B =
array([[-14,  -9,  16,  21,   7, -44],
       [  2,  23,  36,  -7,   7,  31],
       [-28, -29,  -3, -35,  -5,  -5],
       [ 18, -16,  14,  29,   3,  36],
       [-15, -26,  15,  21,   2, -36],
       [-18,  37,  10,  15,   4, -30],
       [-17, -12,  -1, -17,  43, -18],
       [ 17, -13,   7,  29,   9,  39],
       [ 27,  -9,  10, -42, -15,   0],
       [ 26,  -9,  12, -42, -16,   2],
       [-33,  13,   1, -20, -30,  17],
       [-10,  22,  17,   2,  44,   9]])
B[0, 0] -> -14
B[0, 5] -> -44
B[10, 5] -> 17
B[8, 1] -> -9
B[3] -> [18, -16, 14, 29, 3, 36]
B[1, 4] -> 7
B[0, 1] -> -9
B[7] -> [17, -13, 7, 29, 9, 39]
B[10, 4] -> -30
B[1, 3] -> -7
B[4, 0] -> -15
B[:, 4] -> [7, 7, -5, 3, 2, 4, 43, 9, -15, -16, -30, 44]
B[6, 2] -> -1
B[3, 1] -> -16
B[9, 0] -> 26
B[9, 2] -> 12
B[5, 2] -> 10
B[1, 0] -> 2
B[2, 1] -> -29
B[2, 0] -> -28
B[2, 5] -> -5
B[2] -> [-28, -29, -3, -35, -5, -5]
B[10] -> [-33, 13, 1, -20, -30, 17]
B[1, 1] -> 23
B[9] -> [26, -9, 12, -42, -16, 2]
B[7, 0] -> 17
B[8, 5] -> 0
B[:, 1] -> [-9, 23, -29, -16, -26, 37, -12, -13, -9, -9, 13, 22]
B[6, 3] -> -17
B[4, 4] -> 2
B[5, 1] -> 37
B[1, 5] -> 31

data =
  1   -7   -1  -13  -16  -24    6    4   17   40  -20   43  -15
-21    8    0  -39  -14   44   12   -6   -4    8  -15   24   14
-18  -34  -27  -28   30   14  -10   28  -18  -19   17   11   -3
 -8    8   19  -29  -28   28    8   26    4  -10    2   14   -3
 -3   16    6  -21  -12  -17   20   -6   -8  -13   -7   -8   -4
 -8   19   -2  -51   18  -19   -7   -5   -9   22   -4   15    1
  5   18  -12  -31    8  -12   -5   10   13   36   12   -9   -6
-19    0   -9   22  -13   -3    9    0    9   23   17  -14   -1
 -8    0  -16  -16  -54  -25   -3   -4   -3   -8   -5   16  -16
data[0][0] = 1
data[:, 7] = [4, -6, 28, 26, -6, -5, 10, 0, -4]
data[2][12] = -3
data[6][4] = 8
data[:, 5] = [-24, 44, 14, 28, -17, -19, -12, -3, -25]
data[5][1] = 19
data[5][11] = 15
data[2][1] = -34
data[0][11] = 43
data[8][3] = -16
data[:, 3] = [-13, -39, -28, -29, -21, -51, -31, 22, -16]
data[4][6] = 20
data[:, 12] = [-15, 14, -3, -3, -4, 1, -6, -1, -16]
data[1][11] = 24
data[7][7] = 0
data[4][8] = -8
data[:, 1] = [-7, 8, -34, 8, 16, 19, 18, 0, 0]
data[8][1] = 0
data[:, 2] = [-1, 0, -27, 19, 6, -2, -12, -9, -16]
data[1] = [-21, 8, 0, -39, -14, 44, 12, -6, -4, 8, -15, 24, 14]
data[6][5] = -12
data[:, 8] = [17, -4, -18, 4, -8, -9, 13, 9, -3]
data[2][10] = 17
data[6][0] = 5
data[7][11] = -14
data[8][10] = -5
data[2] = [-18, -34, -27, -28, 30, 14, -10, 28, -18, -19, 17, 11, -3]
data[3] = [-8, 8, 19, -29, -28, 28, 8, 26, 4, -10, 2, 14, -3]
data[2][5] = 14
data[5] = [-8, 19, -2, -51, 18, -19, -7, -5, -9, 22, -4, 15, 1]
data[7] = [-19, 0, -9, 22, -13, -3, 9, 0, 9, 23, 17, -14, -1]
data[1][7] = -6
data[3][5] = 28
data[6][12] = -6
data[4][1] = 16
